Below is a small trained network, with its code and all its weights. Each question gives an input and a class and asks what happens when units are switched off, that is, made to give their printed mean instead of their output.

import numpy as np


def w(rows, s, z=0):
    codes = np.array(rows[::2]) - 128.0
    scale = np.full(codes.shape[1], s)
    scale[-1] = z or s
    return codes * scale


def f(y):
    return np.maximum(y, 0)


def log_softmax(a):
    a = a - a.max(-1, keepdims=True)
    return a - np.log(np.exp(a).sum(-1, keepdims=True))


def net(x, mask):
    res = np.array(x, float).reshape(1, 6) / 4 @ E
    y = f(res @ A[0][:, :-1].T + A[0][:, -1])
    res = res + np.where(mask, y, B[0][:, -1]) @ B[0][:, :-1]
    return log_softmax(res[-1] @ U[:, :-1].T + U[:, -1])


A, B = {}, {}
E = w([
[128,127,127,128],'x0',
[108,106,201,175],'x1',
[129,126,128,129],'x2',
[178,236,190,144],'x3',
[237,69,173,103],'x4',
[183,108,75,254],'x5',
],0.0066)
A[0] = w([
[181,92,165,111,88],'n0',
[33,193,89,172,28],'n1',
[130,203,176,153,88],'n2',
[117,125,150,52,99],'n3',
[108,148,179,97,111],'n4',
[111,125,145,139,90],'n5',
[121,129,138,106,32],'n6',
[185,195,141,123,60],'n7',
[111,116,157,144,215],'n8',
[169,154,43,73,254],'n9',
[108,115,164,147,212],'n10',
[166,69,156,106,108],'n11',
[81,9,100,118,71],'n12',
[105,111,172,161,213],'n13',
[92,69,188,154,156],'n14',
[86,93,186,74,95],'n15',
[135,133,127,183,154],'n16',
[177,97,100,194,115],'n17',
[235,90,141,101,44],'n18',
[118,130,141,99,4],'n19',
],0.015,0.0052)
B[0] = w([
[115,119,96,78,197],'n0',
[152,51,84,2,211],'n1',
[136,179,69,170,197],'n2',
[198,109,161,127,201],'n3',
[177,114,132,159,183],'n4',
[123,107,95,136,134],'n5',
[165,126,133,129,132],'n6',
[132,195,96,163,186],'n7',
[72,144,182,132,192],'n8',
[47,82,152,248,254],'n9',
[78,129,152,153,195],'n10',
[85,124,123,82,200],'n11',
[170,255,88,147,223],'n12',
[76,105,130,169,203],'n13',
[89,83,89,197,196],'n14',
[189,106,163,130,204],'n15',
[168,119,163,130,189],'n16',
[214,109,191,118,213],'n17',
[103,90,66,51,225],'n18',
[185,111,153,99,134],'n19',
],0.024,0.0074)
U = w([
[246,35,161,149,86],'0',
[53,45,2,12,99],'1',
[67,80,108,169,254],'2',
[112,220,14,166,74],'3',
[62,60,119,171,214],'4',
[9,25,98,220,37],'5',
],0.006,0.0093)

Each question gives the input, the list of numbers given to net, and the class t.
The units are the neurons (one row each of A and B). Each row of codes is followed by its name. A weight is (code - 128) times the scale printed after its matrix; where a second scale follows, it is the last column's (A, B and U).
mask holds one flag per neuron, in row order. A switched-off neuron (its flag False) gives its mean, the last column of its row in B, instead of its output. The means were averaged over made-up inputs and are rounded, as every weight is.
A unit's drop is (log p(t) with every unit on - log p(t) with that unit switched off) / (log p(t) with every unit on - log p(t) with every unit switched off).
The circuit of an input: a set's keep is (log p(t) with only the set's units on - log p(t) with every unit switched off) / (log p(t) with every unit on - log p(t) with every unit switched off). Starting from the 12 units with the biggest drops (on a tie, the unit counted first), units are removed one at a time, each time the one whose removal leaves the highest keep (on an exact tie, the one counted first), for as long as the keep stays at least 0.8.
circuit, biggest first: the units of the circuit, biggest drop first
unit that matters most: the unit with the biggest drop
k most important neurons: the k neurons with the biggest drops, biggest first
drop of u: that unit's drop, to one decimal
input [0,-7,-1,-1,-3,-6], class 5: 4 most important neurons : n9; n17; n12; n16
input [-1,-7,-5,5,1,-4], class 5: circuit, biggest first : n9
input [6,8,3,1,6,1], class 5: 4 most important neurons : n14; n1; n13; n10
input [-3,2,4,-3,-7,3], class 1: 2 most important neurons : n1; n9
input [7,-7,7,1,7,5], class 1: 2 most important neurons : n18; n0
input [2,-6,-2,7,4,-3], class 3: 2 most important neurons : n7; n2
input [-5,-5,0,3,-7,-6], class 1: 3 most important neurons : n1; n17; n16
input [-5,2,6,8,-8,2], class 1: 2 most important neurons : n1; n12
input [1,-2,-1,-8,-6,5], class 3: 2 most important neurons : n12; n18
input [5,-3,-1,-5,-2,-8], class 0: 2 most important neurons : n3; n15
input [-6,1,0,8,-2,-6], class 3: 3 most important neurons : n2; n7; n17
input [-1,5,-6,7,-2,7], class 0: 4 most important neurons : n17; n16; n12; n9
input [-4,8,-2,1,7,1], class 5: 2 most important neurons : n1; n14
input [2,2,-7,-8,-5,-6], class 3: 2 most important neurons : n12; n17
input [-3,-2,-5,-8,8,3], class 1: circuit, biggest first : n18
input [-3,5,0,7,-6,1], class 3: 4 most important neurons : n2; n9; n18; n7
input [-7,8,7,-1,0,-4], class 5: 2 most important neurons : n14; n13
input [6,-7,3,-2,5,0], class 5: drop of n1 : 0.4
input [6,-4,8,6,2,-8], class 0: drop of n4 : 0.1
input [-4,-1,-7,1,6,-8], class 0: unit that matters most : n3
input [-4,-4,8,-8,4,-4], class 3: drop of n12 : 1.6
input [1,-8,-2,4,-6,-5], class 5: drop of n14 : -0.2
